Below is a small trained network, with its code and all its weights. Each question gives an input and a class and asks what happens when units are switched off, that is, made to give their printed mean instead of their output.

import numpy as np


def w(rows, s, z=0):
    codes = np.array(rows[::2]) - 128.0
    scale = np.full(codes.shape[1], s)
    scale[-1] = z or s
    return codes * scale


def f(y):
    return y / 2 * (1 + np.tanh(0.7978845608 * (y + 0.044715 * y**3)))


def log_softmax(a):
    a = a - a.max(-1, keepdims=True)
    return a - np.log(np.exp(a).sum(-1, keepdims=True))


def net(x, mask):
    res = np.array(x, float).reshape(1, 5) / 4 @ E
    y = f(res @ A[0][:, :-1].T + A[0][:, -1])
    res = res + np.where(mask, y, B[0][:, -1]) @ B[0][:, :-1]
    return log_softmax(res[-1] @ U[:, :-1].T + U[:, -1])


A, B = {}, {}
E = w([
[136,123,150,101],'x0',
[1,129,84,91],'x1',
[134,124,144,109],'x2',
[150,219,115,102],'x3',
[77,179,198,169],'x4',
],0.0095)
A[0] = w([
[184,107,132,154,130],'neuron 1',
[144,181,105,93,106],'neuron 2',
[107,126,204,177,169],'neuron 3',
[181,59,9,122,203],'neuron 4',
[145,159,120,124,32],'neuron 5',
[95,176,142,146,47],'neuron 6',
[58,121,99,109,124],'neuron 7',
[123,92,146,128,175],'neuron 8',
[110,150,172,152,60],'neuron 9',
[94,37,182,110,141],'neuron 10',
[141,174,106,102,90],'neuron 11',
[96,108,124,138,58],'neuron 12',
[142,82,52,90,144],'neuron 13',
[120,42,148,172,125],'neuron 14',
[63,133,117,130,96],'neuron 15',
[153,135,169,160,59],'neuron 16',
[136,163,160,67,201],'neuron 17',
[84,133,110,80,50],'neuron 18',
[120,103,223,62,233],'neuron 19',
[88,143,163,181,142],'neuron 20',
[139,182,117,91,170],'neuron 21',
[159,125,156,170,159],'neuron 22',
[101,121,212,181,135],'neuron 23',
[107,111,85,218,252],'neuron 24',
[165,158,201,163,100],'neuron 25',
[140,83,49,94,253],'neuron 26',
[100,156,163,181,86],'neuron 27',
[173,118,160,159,103],'neuron 28',
[35,117,112,70,101],'neuron 29',
[95,159,90,76,133],'neuron 30',
],0.014,0.005)
B[0] = w([
[162,121,145,89,172],'neuron 1',
[82,107,164,232,151],'neuron 2',
[136,161,74,126,194],'neuron 3',
[151,193,81,120,254],'neuron 4',
[183,1,136,205,122],'neuron 5',
[170,128,88,160,149],'neuron 6',
[220,133,188,104,200],'neuron 7',
[106,159,138,161,156],'neuron 8',
[185,27,36,140,146],'neuron 9',
[127,161,153,184,197],'neuron 10',
[79,72,153,243,141],'neuron 11',
[177,65,144,155,136],'neuron 12',
[114,137,87,155,203],'neuron 13',
[65,129,141,208,187],'neuron 14',
[222,93,133,83,178],'neuron 15',
[170,55,136,103,146],'neuron 16',
[74,161,104,150,166],'neuron 17',
[244,25,170,112,157],'neuron 18',
[64,216,91,137,188],'neuron 19',
[132,164,20,91,179],'neuron 20',
[95,155,155,166,165],'neuron 21',
[183,130,152,60,168],'neuron 22',
[163,149,81,123,193],'neuron 23',
[127,245,202,118,201],'neuron 24',
[190,160,128,130,182],'neuron 25',
[120,166,109,130,234],'neuron 26',
[144,110,23,130,163],'neuron 27',
[186,112,180,108,164],'neuron 28',
[238,127,155,123,222],'neuron 29',
[178,141,176,154,179],'neuron 30',
],0.0062,0.01)
U = w([
[182,108,150,84,83],'0',
[119,175,120,104,192],'1',
[130,150,43,94,71],'2',
[114,179,141,94,183],'3',
[113,136,159,212,103],'4',
[92,85,103,87,150],'5',
[72,5,116,89,2],'6',
],0.016,0.0066)

Each question gives the input, the list of numbers given to net, and the class t.
The units are the neurons (one row each of A and B). Each row of codes is followed by its name. A weight is (code - 128) times the scale printed after its matrix; where a second scale follows, it is the last column's (A, B and U).
mask holds one flag per neuron, in row order. A switched-off neuron (its flag False) gives its mean, the last column of its row in B, instead of its output. The means were averaged over made-up inputs and are rounded, as every weight is.
A unit's drop is (log p(t) with every unit on - log p(t) with that unit switched off) / (log p(t) with every unit on - log p(t) with every unit switched off).
The circuit of an input: a set's keep is (log p(t) with only the set's units on - log p(t) with every unit switched off) / (log p(t) with every unit on - log p(t) with every unit switched off). Starting from the 12 units with the biggest drops (on a tie, the unit counted first), units are removed one at a time, each time the one whose removal leaves the highest keep (on an exact tie, the one counted first), for as long as the keep stays at least 0.8.
units of the circuit, in order: the units of the circuit, biggest drop first
most important unit: the unit with the biggest drop
top k neurons: the k neurons with the biggest drops, biggest first
drop when u is switched off: that unit's drop, to one decimal
input [-1,2,-8,-4,-6], class 3: most important unit : neuron 24
input [6,6,-6,6,0], class 0: top 2 neurons : (neuron 18; neuron 29)
input [-6,6,5,8,-5], class 4: units of the circuit, in order : (neuron 2; neuron 11; neuron 30)
input [-3,0,3,-8,8], class 2: units of the circuit, in order : (neuron 20; neuron 27)
input [3,4,-1,-4,8], class 2: units of the circuit, in order : (neuron 20; neuron 27; neuron 9)
input [-3,-6,6,4,5], class 0: units of the circuit, in order : (neuron 16; neuron 22)
input [-4,6,1,-7,-4], class 4: units of the circuit, in order : (neuron 14; neuron 10)
input [-7,-1,-8,-8,8], class 2: units of the circuit, in order : (neuron 20; neuron 27)
input [0,8,6,3,-8], class 0: units of the circuit, in order : (neuron 18; neuron 29)
input [-2,6,7,8,8], class 2: top 2 neurons : (neuron 20; neuron 27)
input [0,6,5,-2,-4], class 0: top 3 neurons : (neuron 29; neuron 18; neuron 7)
input [-5,0,-8,-7,-6], class 3: top 2 neurons : (neuron 24; neuron 4)
input [1,-2,8,-8,-8], class 2: top 2 neurons : (neuron 4; neuron 13)
input [-4,5,3,6,0], class 4: top 2 neurons : (neuron 2; neuron 11)
input [2,-2,3,-8,-8], class 2: units of the circuit, in order : (neuron 4)
input [3,-6,2,-7,-1], class 4: top 2 neurons : (neuron 14; neuron 10)
input [1,-1,-7,8,5], class 4: top 2 neurons : (neuron 2; neuron 11)
input [-5,6,3,-6,2], class 0: drop when neuron 12 is switched off : 0.1
input [-7,7,-5,-5,1], class 0: drop when neuron 15 is switched off : 0.2
input [0,7,8,0,8], class 2: most important unit : neuron 20
input [2,4,-4,7,-3], class 4: drop when neuron 11 is switched off : 0.2
input [-3,6,3,6,-5], class 0: drop when neuron 14 is switched off : 0.1
